Each row was made from one walk, in order. Every step used is in the known rows, and no mark comes twice. Write each row's walk.
Each row is shifted at random along 8 fixed directions that mean nothing.
Known rows
Z P A G: 18	54	108	81	-378	6	-47	3	92	-6	19	-72	21	27	-77	127	72	-189	99	-42	-197	88	16	-209	114	-93	-58	58	84	135	90	-49	-135	8	-33	33	-91	-215	69	-71	64	21	-138	-50	23	-295	211	41	-20	-20	-111	19	14	-84	-124	-8	-85	72	-187	70	80	-98
P Z M A: 2	20	37	85	-389	-107	81	-369	309	-194	167	-3	-56	-90	-21	-40	78	101	-76	-53	101	148	-275	-131	-273	-29	49	-238	10	-34	149	124	74	-182	-53	-230	23	-135	-230	-168	153	84	140	145	11	-180	13	93	48	235	-134	-110	32	-21	96	176	-13	133	5	103	166	-155
P A Q E Z K: 89	-56	33	266	-42	83	-14	-14	200	-294	-34	-11	-119	-21	4	-255	-211	255	106	0	-101	31	93	-217	-5	197	99	101	-163	32	-159	-41	-132	95	-110	328	120	60	22	-231	-1	58	242	-114	163	93	112	166	143	74	-127	-49	52	-207	21	52	43	167	11	85	105	69
W E Z P K: -123	-60	247	393	-154	56	347	-223	-177	-151	105	88	202	-23	47	17	-58	-140	315	0	146	-132	144	-19	-6	411	-71	57	148	-180	197	-40	49	-56	228	281	-157	-42	177	86	-22	-39	194	-24	145	-82	-234	-113	270	-159	-64	-36	-18	-41	-149	91	190	266	174	16	5	-137
W T Z M A G: 59	63	109	68	-174	-97	12	50	-8	14	118	-62	94	151	-15	53	131	-125	-100	125	-49	32	-31	-25	72	-112	-165	6	141	325	65	141	19	169	36	-169	71	-224	79	124	191	-171	-3	340	-106	-154	255	239	-123	-38	-128	172	63	49	30	-41	-33	-182	-228	-167	206	-208
T K Z P J Q G: -323	-35	-26	-189	182	-93	-154	-255	-11	51	347	74	-27	-211	-16	186	-76	-81	-38	9	70	-55	-62	72	-174	361	-106	67	-63	95	-254	-94	40	-333	6	234	-29	-56	-104	-151	223	-133	39	-206	51	45	112	65	-153	242	64	60	-92	-160	154	-147	-43	-107	10	-46	223	-227
P K M A Q E W Z: 134	-43	-104	-78	36	-41	-62	-30	4	-185	159	-28	-86	28	-77	-149	-98	35	7	101	109	-19	26	156	38	179	74	95	-23	180	-87	-11	102	133	84	246	136	-106	126	58	145	-121	204	15	-141	216	123	191	231	61	-87	224	70	-73	119	99	96	-176	-144	-423	182	149
J G Q E Z M P: 97	98	0	347	-30	-14	61	176	380	-210	31	-94	135	238	-11	96	72	-48	89	57	-117	60	-292	-134	-4	-79	-132	-24	-128	266	118	-200	97	46	-170	307	3	-310	-55	-27	3	17	-69	-144	280	-71	248	254	-85	55	-99	-56	1	-93	126	-92	-78	-108	113	-48	67	181
Z P K E W Q G: -16	-100	107	-54	129	10	-103	152	-65	94	117	-84	12	4	-140	10	-49	-100	32	-9	-118	25	27	71	89	192	42	102	-21	192	-209	-79	80	-146	101	383	116	-255	137	-30	101	-229	-90	-255	-92	83	116	100	201	16	38	95	30	-89	10	-125	-67	-3	-83	-243	226	-23
W G Q A: 42	32	24	-210	41	-148	-212	21	43	321	69	20	-109	-15	-53	201	33	102	-229	62	-22	209	-172	39	5	-189	139	-10	-31	170	-51	32	32	-116	-328	22	259	-18	-22	36	131	-158	-146	-116	86	80	147	199	-63	164	1	198	247	-62	166	-158	-155	-308	-119	-201	208	-32
M K Z P J Q A G: 36	-91	120	100	-30	22	-97	75	-89	-53	141	119	-19	7	-35	101	-87	-170	219	-57	-147	-35	85	-281	-53	109	-85	7	192	223	-17	-112	27	-48	85	304	-88	-178	25	-120	62	-3	7	-171	27	-166	222	-21	73	-27	-33	123	-65	-189	-95	-47	221	53	-232	-56	63	-45
M A G Q: -17	-18	-89	3	142	-82	-67	77	-468	155	131	83	-73	27	12	500	-64	-197	-154	-131	365	2	166	326	347	217	131	-77	167	169	114	-272	-196	-43	165	417	-84	-80	380	209	80	-37	182	-4	23	3	43	-184	127	52	-32	352	-64	-265	-64	-46	246	-140	-278	-224	253	-44
K M Z P A Q E W: -130	12	22	-5	-374	-171	34	-151	-32	-111	279	-85	55	62	-87	36	10	-68	2	174	120	15	-158	98	-9	115	-33	41	92	185	252	68	85	99	38	193	-109	-224	37	104	111	-8	84	22	7	-189	144	188	226	117	-137	94	27	-161	190	209	103	-46	-108	-268	311	-112
J K Z P A G: -308	-62	181	-46	-112	27	-58	-89	-223	-108	80	145	68	-168	-30	88	-141	-295	207	-9	53	-157	128	-96	-23	177	-195	90	-79	-109	-90	-23	-105	-63	93	188	-268	110	111	-71	9	-124	-55	-26	-77	-108	63	-146	356	76	25	212	11	-21	-250	-12	146	132	-104	-44	-6	157
P Z K E G: -142	-1	321	8	-190	-84	64	-257	216	52	76	229	-14	-6	-97	-50	-114	8	-82	161	26	8	-79	-2	-80	140	-40	108	-24	39	-55	205	63	-113	107	-344	122	102	-185	189	186	-116	97	109	-259	-23	-95	191	-53	32	-99	-10	102	68	-42	276	6	-14	-195	9	74	-19
Z K M P J: 86	-29	-72	91	117	76	-31	-98	19	-340	247	-19	33	57	-44	7	37	-328	255	-107	-130	-31	90	8	28	283	-110	117	213	223	-17	-199	11	-17	388	235	-41	-315	106	-126	55	34	208	-12	-56	-18	128	-44	-75	26	-11	40	-163	-60	-15	-3	194	106	-72	-75	1	-13
J K M A Q: -17	62	27	-112	69	-33	-29	39	-239	-226	-54	141	80	-142	27	-189	-23	-193	183	79	46	-111	188	30	26	131	-47	-130	-39	2	-119	-14	-127	172	1	222	-131	80	104	41	-119	27	76	-5	-93	42	-34	-69	-15	113	-51	82	207	22	-6	-43	118	0	-15	-163	-111	404
W Q E Z: 30	-109	-21	5	95	-64	74	-4	27	68	52	-15	19	76	-41	-71	-62	130	-78	47	59	-60	-9	134	29	72	114	74	-82	94	25	22	96	12	-38	118	109	139	24	152	24	-64	97	18	24	139	-49	83	139	-27	17	40	74	-38	15	25	32	-9	-36	-254	86	-9
W G A Q E Z M P J: 5	1	53	152	-106	46	-65	-13	-16	-60	-53	-55	64	-93	-38	76	-23	46	56	-117	-19	151	13	-66	100	32	69	-242	35	150	-6	-82	-21	-32	-131	274	56	-196	207	-37	-23	-35	65	25	142	-78	134	85	175	140	-67	69	78	-161	-39	-107	66	20	46	-126	115	-1
Z K M P J Q: -25	-31	57	28	-38	-118	-44	-262	129	-107	306	194	-103	-48	6	211	66	-69	78	-9	-11	73	-104	-85	-153	254	102	1	356	109	177	-33	38	-224	170	52	56	-208	-99	-82	204	81	267	-88	19	-30	51	51	-154	68	22	18	-87	-187	309	181	276	27	-126	-23	128	-38
G A Q E W: 80	65	-28	-234	76	-79	-85	29	205	104	-82	93	-115	14	-65	-244	-146	240	-309	230	36	43	-44	80	188	-101	103	40	-342	179	-243	116	21	103	-302	-136	189	307	-30	205	-27	-93	-25	105	-246	240	-2	166	18	141	-40	94	240	8	5	86	-153	-276	-231	-196	59	201
Z P M A G Q E W: 55	-20	-197	-5	-105	-106	28	-96	162	-140	201	-155	-38	163	-127	83	22	-105	-141	-103	77	143	-251	108	187	4	41	-24	-106	312	-26	-228	16	-68	16	199	-41	-286	118	-14	84	-62	20	-52	-37	-52	140	12	162	228	-155	89	37	-110	-32	26	-112	-60	-203	-156	315	-98
Z M P A Q G: -108	-16	65	115	-279	28	-81	-106	-107	-6	59	-22	-42	-128	-65	177	6	0	50	-26	79	101	-2	-37	11	143	77	-158	219	128	165	83	-184	-186	-38	240	-28	-277	90	-6	69	-9	70	-46	74	-228	178	27	154	120	-117	79	0	-259	108	141	79	34	-135	-13	130	7
K Z P M A Q E W: 186	-33	7	142	-276	23	-2	13	98	-230	155	-55	53	206	-77	-133	-11	-135	89	3	-98	-31	-33	-73	-69	2	-82	-55	173	168	196	-4	98	189	238	145	-201	-90	61	192	45	48	-18	15	-164	-163	168	54	321	-75	-253	116	15	6	-134	159	191	193	-426	-264	92	92
Q E W K: 203	4	-177	311	79	111	294	116	301	-304	105	-194	194	352	49	-212	-23	71	148	155	57	-113	-93	135	222	91	57	354	-145	248	-113	-255	96	149	171	347	44	-182	46	119	-12	-17	260	-184	41	216	43	138	-75	-39	-110	-188	-83	-71	27	9	-96	-170	220	-116	105	-131
J G A Q E Z: -96	137	-119	-148	36	-184	-35	177	37	-21	-71	-109	183	69	-52	196	-32	-73	-98	106	72	147	-152	111	194	-133	-133	-68	-328	271	-26	-248	77	93	-341	198	-98	26	105	127	25	1	-195	-54	115	-76	126	222	-57	142	97	98	44	-179	42	-256	-107	-381	122	-264	87	155
J K E Z M A Q: -43	27	349	30	-110	-30	66	56	-123	-179	-318	180	217	-190	-149	-333	-9	-81	227	36	-169	-18	32	-278	-227	52	-71	-320	-88	-43	-57	209	44	155	-188	-96	-105	143	-39	79	-166	20	-90	94	-72	-186	-104	138	116	65	-45	-32	299	162	-146	31	64	206	9	-77	-211	445
J K Z P A G Q E W M: -153	-79	46	82	58	63	-28	19	112	-271	140	43	-9	25	-29	-103	-150	-87	106	76	29	-160	-85	-23	93	152	-92	189	-317	46	-200	-95	-31	-41	-14	445	-48	-26	96	-117	-38	-243	31	-127	-24	169	171	48	441	184	-102	184	96	-6	-107	-62	17	11	-8	-170	157	276
M P A Q E W T K Z: -4	-138	-132	-180	248	47	-268	104	-44	-247	107	-207	148	-11	-171	-144	-108	-55	-36	-126	-210	109	-107	-72	-111	142	-66	99	-221	290	-343	-127	94	6	-138	355	-3	-164	162	-390	15	-149	-75	-45	-23	58	336	187	309	368	-30	268	-21	-103	-35	-254	-110	-35	-31	-233	393	-28
K Z P M A Q E W T: 120	-2	-38	-172	-193	-156	-75	15	73	-186	310	-83	-5	226	-86	-169	6	-186	-185	214	-97	-1	-124	44	69	-7	-158	85	-93	292	-43	80	78	208	45	58	-24	-171	53	56	124	-161	-85	92	-216	-33	220	263	145	104	-214	168	203	82	1	-29	-115	-138	-253	-349	330	-91
P K Z M A G Q: 43	-72	170	311	13	93	-60	65	-11	-200	95	150	-195	-96	4	-50	-134	-34	114	-102	49	-73	121	-218	-108	189	6	-101	23	-55	-35	-41	-113	14	85	363	86	-110	23	-127	96	-109	200	-58	45	82	176	51	250	39	-109	173	36	-89	-46	24	213	164	-254	-55	98	236
K M P J G: -4	-1	78	-261	-85	21	-304	125	-202	47	-115	-49	171	-182	-204	224	129	-381	222	-160	-261	119	11	-136	-110	-95	-168	-236	185	143	122	-47	68	-6	-58	7	-138	-280	106	-27	-23	-36	-373	0	-60	-293	211	35	87	69	100	208	52	62	-47	-147	45	-24	-6	-210	-190	326
K M Z P A G: 61	71	-101	215	-437	-65	44	40	256	-305	261	-266	134	197	-78	73	172	-318	224	-43	-192	117	-213	-189	-8	-114	-186	74	136	293	275	-167	57	184	76	202	-134	-539	-37	-203	145	114	-47	-60	203	-378	385	224	-63	86	-154	-40	-108	-101	88	-66	35	33	-65	-140	292	-125
K E Z P M A G Q: 101	28	241	80	-346	-92	-87	-65	147	142	87	178	-215	38	-109	96	-70	-36	-122	107	-66	53	-76	-152	27	135	29	-14	41	110	97	163	-36	132	-92	-72	132	-115	-13	66	144	-145	-16	41	-34	-99	110	284	112	59	-223	139	340	60	34	140	-36	-75	-304	-114	231	45
J G Q E Z M A: 86	22	-53	115	213	66	-138	139	144	-145	24	82	-106	0	59	-79	-164	113	-122	31	106	-46	39	100	110	150	21	-33	-369	120	-332	-101	-81	8	-135	433	154	-12	47	-142	-25	-117	75	1	170	269	132	81	81	210	-106	129	220	-64	50	-85	-22	-99	84	-93	123	326
M K Z P J Q: -120	55	-51	-54	30	-255	231	-345	73	-283	534	184	85	169	65	106	61	-396	3	148	244	-175	-87	279	92	291	-112	198	44	189	45	-119	78	-88	360	39	-158	-72	-135	157	168	171	303	-38	-214	-90	-145	-123	-297	44	-46	-97	-302	-169	-26	171	145	-32	-122	-41	247	-345
Q E W K M Z: 69	-19	237	224	-357	-16	366	-166	465	-115	-6	92	226	131	-99	-424	54	186	109	262	30	-79	-256	-171	-225	-139	46	131	45	8	167	297	231	164	-37	-371	127	58	-357	369	37	-13	163	95	-115	19	-109	216	-69	-88	-148	-157	190	179	59	456	-3	6	-29	-178	-109	44
Q E W K M P A G: 240	-134	125	74	-99	280	-77	106	67	23	-132	87	65	84	-155	-230	-175	-2	163	73	-55	-147	228	-48	148	64	75	306	117	190	-106	135	-24	188	206	47	69	53	147	279	-8	-214	53	113	-313	144	170	-3	324	-106	-157	300	183	76	-243	323	147	-60	-422	-322	-117	358
T K E W Q: -241	-82	20	-245	383	-47	-81	1	-264	138	76	-69	122	-151	-129	-7	-69	33	-92	-27	125	2	6	333	-79	379	111	73	-176	166	-321	-86	189	-187	-27	286	103	-54	159	16	29	-253	82	-67	-77	187	-6	160	93	289	117	104	57	-96	169	-177	-118	-219	117	-210	298	-106
G A Q E Z M P J: -155	1	83	241	-200	-31	131	-87	-331	-246	-97	-77	260	-174	-74	159	-4	-131	230	-126	74	80	-33	-108	45	136	-60	-441	46	50	297	-186	-23	-12	-193	394	-292	-159	298	63	-229	89	60	-25	243	-354	-42	-16	317	94	37	-14	-18	-252	-88	-151	129	183	289	-29	-52	-37
W Z M K: -251	-157	-58	136	56	-34	149	-248	-196	-229	270	-101	103	-59	-79	93	17	-39	59	-158	239	58	-132	164	-186	270	-52	-82	128	74	110	-69	251	-296	187	284	-10	-287	162	-180	79	-119	272	130	181	-62	27	-44	348	132	89	148	-212	-168	86	-15	238	6	138	-150	215	-274
P M A G: 202	-63	68	141	-275	145	-103	41	-17	-4	-192	16	-174	-122	-45	-50	-78	24	99	-161	-5	70	162	-220	16	-64	81	-164	143	-39	9	71	-162	94	0	-10	38	-119	109	-33	-17	-63	24	84	-41	-93	123	-57	201	24	-186	119	224	0	-105	121	78	107	-217	6	-62	224
M Z K E W G Q A: 6	-143	168	317	204	71	62	97	-47	-156	35	16	221	53	-100	-104	-92	-27	129	-206	45	79	-88	-22	-137	102	50	-33	64	85	-99	-90	213	-68	154	355	62	-106	86	11	-65	-56	175	-69	131	25	16	-44	318	88	-34	142	-26	-95	-112	25	317	313	-67	-171	234	3
Z M A G Q E W K: 374	15	-94	150	101	46	-39	298	36	8	104	-136	-109	303	-114	64	-5	-33	-80	132	-17	6	29	113	315	87	84	217	36	556	-52	-193	19	123	153	391	203	-344	245	153	161	-235	130	10	-41	154	358	306	-33	33	-155	222	108	-102	68	-67	-17	-438	-328	-386	208	66
J K Z P A G Q E: -220	-4	208	122	-169	-86	-13	18	-143	-140	85	3	146	-88	-48	186	-58	-289	240	83	-99	-60	-84	-200	-51	77	-188	6	-138	-2	117	-165	-23	12	-205	404	-248	-74	132	-50	-65	-98	-143	-258	182	-181	192	117	270	100	22	126	18	-116	-67	-262	-52	13	105	-50	47	136
T Q E G: -165	28	81	14	-1	-68	113	-140	101	133	-59	100	178	46	-13	-23	31	115	-137	75	69	-33	-49	171	-2	-49	155	-153	56	139	9	97	-18	-80	9	-182	9	250	-97	499	70	102	65	55	-169	-13	-138	-6	-157	-87	-119	-40	-8	-42	-6	279	-5	99	-328	-56	-12	50
P M Z K E Q G: 134	-76	151	248	-39	65	48	3	92	-147	74	-26	-134	74	-88	-224	-163	-90	79	114	27	-105	66	-19	43	219	-97	163	0	85	-156	119	6	97	237	129	150	-180	-35	134	69	-138	190	-40	-42	35	78	131	-2	-12	-205	-35	81	-21	16	177	82	50	-151	-146	80	139
J G A Q E W Z K: 1	78	86	233	90	74	106	77	430	-200	-69	138	104	81	46	-257	-121	165	-33	108	106	-9	-13	8	123	-45	-16	84	-276	77	-254	-54	54	0	-106	147	163	162	-20	201	-49	-40	184	23	-20	252	9	39	-34	0	-77	14	97	-64	-42	133	76	-45	-66	-83	-24	260
K M Z P: -259	14	105	-343	-105	-165	-69	-221	-205	-1	236	65	21	-160	-151	-176	8	-325	-87	217	67	-118	-28	153	-46	150	-284	75	-157	57	-130	238	73	65	0	-113	-51	-95	-54	-21	2	-218	-102	270	-152	-47	16	59	-21	228	-16	163	189	217	-25	42	-121	-98	-48	-214	107	-21
P M K E Z: 81	-90	130	54	-152	-47	147	-181	-62	-131	17	53	54	82	-138	-75	-93	-167	143	36	103	-39	8	54	-94	147	-97	53	156	65	181	153	220	154	264	-197	-80	15	49	241	43	-60	92	158	-248	-180	-114	32	286	-88	-60	108	37	-2	-111	257	201	-5	-180	-185	-28	44
E Z M K: 116	-14	41	213	-37	1	264	39	66	-311	79	-75	87	257	-119	-232	12	-98	156	109	-45	-70	-38	-82	-23	85	-247	107	14	286	79	1	141	149	209	4	-31	-187	-25	22	55	-51	59	177	-44	-159	52	179	-21	-97	-85	-55	51	8	-57	70	73	-67	-25	-113	-42	-79
W K E Z: 3	-117	-25	38	229	74	79	-9	-58	-141	45	32	218	68	-103	-75	-101	-132	113	-104	57	-75	30	125	-7	283	4	178	-41	56	-138	-100	162	63	259	178	-23	105	88	16	47	-72	168	3	-29	108	-98	-3	202	30	71	122	-75	61	-209	-18	202	39	-26	-273	106	12
M K E Z P J G: -131	-34	231	101	-6	23	63	-73	-62	-124	50	156	144	-48	-37	61	-93	-185	190	-75	24	-57	107	-5	0	318	-81	-13	15	54	-138	-56	80	-47	195	153	-56	-128	56	-42	18	7	104	-30	-40	-118	-92	-76	101	-3	4	1	-55	-93	-150	89	152	116	115	24	27	-68

Write each row's walk
8	45	113	253	204	132	-162	-114	86	-46	260	195	-110	8	89	264	-74	-188	129	-26	94	-225	151	60	-133	361	-131	143	244	111	10	-65	55	-103	412	273	-5	-40	51	119	185	-110	274	11	-76	89	192	-40	19	-31	-97	238	-174	-130	25	161	340	-14	-401	-84	14	98 => T K Z M P J G Q
246	-31	33	284	-107	11	190	-108	337	-357	232	27	104	204	-61	-255	16	-106	56	47	-5	-65	-205	-53	-64	44	15	71	-67	76	72	-80	95	103	92	204	-4	-35	-74	140	-34	-8	159	-114	-34	58	-19	47	137	61	-231	-1	137	58	-102	100	5	164	-144	-169	122	31 => G Q E W K Z P M A
136	3	-35	301	126	-60	238	22	-228	-434	211	-3	262	222	-12	-31	-29	-326	181	64	125	-143	81	228	159	278	-144	3	25	202	212	-291	11	240	226	535	-217	-65	267	288	-131	50	204	-36	130	-39	-41	9	56	-89	-87	107	39	-128	-70	-144	215	82	68	-272	17	66 => G Q E Z K M A
-221	33	86	27	233	-64	116	199	-310	-245	-88	-94	476	33	-54	-92	-42	-198	28	61	211	0	33	242	181	-19	-278	-168	-249	300	-171	-150	149	84	-72	361	-185	-36	331	272	-165	-174	-53	190	-104	-83	53	-27	198	94	73	214	-16	-178	-133	-208	61	-164	102	-245	62	107 => J G A Q E W T Z M K
-70	32	359	284	-12	23	156	-25	178	-129	-44	129	132	-29	-119	-282	31	19	61	81	-11	-8	-108	-64	-52	144	-16	-30	-109	129	-128	110	20	71	-111	-22	192	-144	-69	203	-43	-150	162	150	-120	39	28	251	-106	116	-211	-7	133	127	-32	83	-107	74	-62	18	105	69 => T Z K E W M A G Q
-47	170	200	270	-457	-71	235	-232	533	-258	249	279	120	-17	153	-153	88	-125	102	218	-13	-116	-146	-233	-14	-67	-82	-105	-92	-137	109	93	-170	-23	-178	-87	-58	33	-415	177	-30	226	46	-215	54	-189	-127	30	-406	-29	-198	-392	156	0	12	97	-85	253	158	229	-18	-69 => K Z P J Q G A
52	154	38	-182	-163	-172	83	-265	66	-123	158	60	120	123	-93	122	156	-390	101	199	-26	-87	-154	141	125	92	-28	52	67	373	42	67	55	-48	138	-243	-117	-124	-89	364	95	108	73	21	-281	-256	-54	92	-257	58	-77	-134	-21	-22	-18	230	-31	-166	-136	-196	-46	51 => Z M P J K E Q A
147	-66	-155	25	201	137	-189	159	-208	-164	22	-333	101	51	-83	15	7	-118	78	-4	-76	-25	36	217	157	174	58	36	-48	315	-110	-180	42	21	79	584	-48	-332	403	-23	-120	-117	-8	-50	-19	46	271	96	305	144	-125	199	-88	-148	31	-206	-104	-6	26	-192	240	46 => T Q E W M P A
-74	-121	179	-66	-22	-2	-99	12	-558	-71	-145	-28	0	-210	-189	-105	-222	-33	99	68	61	-40	279	32	39	278	-65	-74	-76	120	-44	106	-45	91	-82	337	-83	36	341	29	-118	-176	4	128	-45	-134	73	87	442	81	-1	271	137	-204	-120	-29	74	-44	-42	-171	-26	144 => P A Q E Z M K
-106	-25	199	90	-128	2	53	-260	-93	-81	161	248	-48	-32	-6	-94	-163	-141	37	112	135	-99	72	124	118	280	1	36	-16	86	-158	108	-109	-72	106	200	-2	-20	71	103	-86	-163	160	-40	-124	-27	-154	-125	175	101	-208	78	305	-81	-87	207	28	50	-131	3	116	0 => Z P M K E G Q A
215	-12	-7	502	-152	68	255	-121	706	-397	106	-50	51	259	-18	-385	40	136	64	-19	-111	-12	-366	-196	-103	-153	-9	18	-141	-15	101	-8	168	51	-54	87	118	-65	-170	41	-113	31	142	-130	106	81	-3	60	177	-31	-262	-193	78	95	-28	185	-49	326	-45	56	62	49 => G Q E W Z P M
210	39	77	420	-156	143	57	-40	31	-313	87	112	-90	12	187	127	-88	-44	363	-14	36	-161	198	-81	67	381	108	-22	183	-11	60	-95	-84	93	338	357	-35	-169	141	-99	36	103	385	-107	115	-38	-21	35	193	-72	-136	-121	26	-157	66	94	329	176	240	51	13	57 => P J K E Z M A
57	60	80	67	-165	-106	21	-6	-64	-8	211	107	24	150	-46	96	10	-241	-93	194	124	-126	33	181	97	61	-72	-11	71	267	225	56	3	155	109	54	-67	-35	50	461	108	-62	55	164	-144	-82	185	172	-1	-41	-163	217	32	-5	-61	84	97	-179	-426	-327	81	142 => K Z M A G Q E
-59	39	228	205	-137	-3	18	-195	72	29	302	302	8	-6	107	320	-22	-198	151	82	150	-167	28	-61	-36	191	-11	145	215	-65	158	-56	-45	-124	181	270	-33	93	-52	211	150	-44	234	-219	72	-8	-44	-102	28	-103	-41	137	20	-112	-58	153	267	39	-173	-99	-8	-105 => W K Z P J G Q A
-140	-17	44	-233	-114	-121	-110	-87	-211	-130	4	6	73	-134	-144	23	-97	-160	183	190	-42	-21	-61	-60	-56	171	-133	49	-108	132	37	36	13	124	-208	155	-163	-11	116	-66	-13	-111	-102	-22	-23	-99	122	211	266	211	31	204	188	-59	80	-48	-26	-208	98	-272	6	286 => J K M P A Q E Z
-120	-62	1	-231	41	20	-196	-84	171	-103	-13	72	-79	-106	-183	-90	-174	-71	18	-8	-93	27	-106	-87	-23	202	-38	183	-333	204	-402	96	35	-55	-84	-88	81	-16	-47	-328	131	-188	-43	127	-163	59	177	191	270	370	14	170	118	73	-99	67	-62	-143	-103	-140	191	302 => J K E Z M P A G
42	-16	-109	-128	3	-107	-212	11	-109	5	240	-102	-132	133	-119	272	-79	-189	-98	-27	-96	210	-33	148	189	188	-7	48	128	469	-42	-201	107	-49	188	338	3	-301	296	-151	195	-141	-12	-51	-89	-107	232	151	222	178	-53	280	-3	-267	91	-127	115	-303	-355	-333	413	-74 => Z P M K E G A Q
27	89	12	62	-33	-28	9	-193	-25	-141	166	253	-99	40	146	42	-208	-119	92	232	172	-265	259	145	303	280	-76	121	20	70	26	-19	-78	202	241	243	-135	322	217	287	2	-22	280	56	-166	127	-84	-112	210	-124	-69	170	101	-123	-94	177	338	-46	-253	-247	-83	181 => G A Q E Z P J K M
-50	-25	179	-102	-265	-122	-124	-263	148	-44	90	169	-140	-158	-32	-82	-72	21	37	119	-116	7	-110	-261	-318	41	-8	-81	33	-61	10	210	92	-11	-108	-127	-51	145	-135	-68	112	-44	3	2	-107	-14	87	102	235	137	-91	145	146	52	36	159	57	45	-293	-145	-2	222 => J K Z P M A Q E
137	-45	104	339	-63	75	217	108	182	-135	41	151	140	163	-32	-115	-49	37	27	-19	139	-67	-38	-72	74	34	154	11	1	95	39	-120	-79	114	19	209	61	16	-40	292	18	22	235	-84	-5	97	16	28	25	-8	-207	55	109	-21	-149	154	116	61	-212	-175	95	101 => M A G Q E W K Z
-323	-166	130	126	-74	-3	138	-216	-38	-180	217	140	83	-72	-204	48	-65	-30	-3	-137	298	57	-188	41	-54	252	21	5	34	4	112	-33	-21	-273	24	205	51	-139	85	54	57	-177	229	51	14	-21	-23	-36	417	184	-43	234	107	-109	6	246	219	135	-66	-130	247	-31 => E W Z K M P A G Q
-2	7	-78	102	-82	-42	-15	-110	131	-397	222	7	-34	19	52	-51	-11	-195	193	-74	-55	-17	-95	-166	-158	123	-101	-47	16	11	-15	-149	10	26	149	285	-195	-84	-15	-260	73	95	128	-134	29	-61	114	-43	182	168	-122	26	-55	-58	-22	-25	179	186	-149	-78	150	116 => J K Z P M A Q
-88	29	55	232	181	-8	66	62	-103	-372	230	36	303	87	131	8	-49	-256	100	26	235	-150	45	256	166	193	-163	-10	-151	82	-160	-242	-15	98	149	638	-143	-135	260	103	-63	-128	140	-66	31	126	34	-135	221	40	-92	205	20	-144	-29	-116	123	102	145	-174	225	80 => J G Q E W T Z P K M A
-82	-36	228	373	-4	127	107	71	-14	-270	-23	99	184	-45	102	-348	-155	229	54	84	50	-101	115	-164	-124	115	-46	-198	-57	-44	-58	79	34	98	-98	375	-21	140	134	108	-161	-153	202	49	86	97	63	95	311	-8	-110	72	242	-108	52	-48	190	137	7	-79	45	107 => G A Q E W T K Z M
-267	-44	82	66	31	-139	263	-135	139	-226	0	16	329	10	-68	-412	5	180	-50	41	139	-6	-223	-22	-215	-10	-33	-141	-94	57	-63	145	184	81	-132	-56	12	84	-151	197	-20	-19	215	93	-45	39	-73	94	4	124	-77	-58	59	-2	90	226	51	105	-43	-168	136	-34 => A Q E W T K M Z
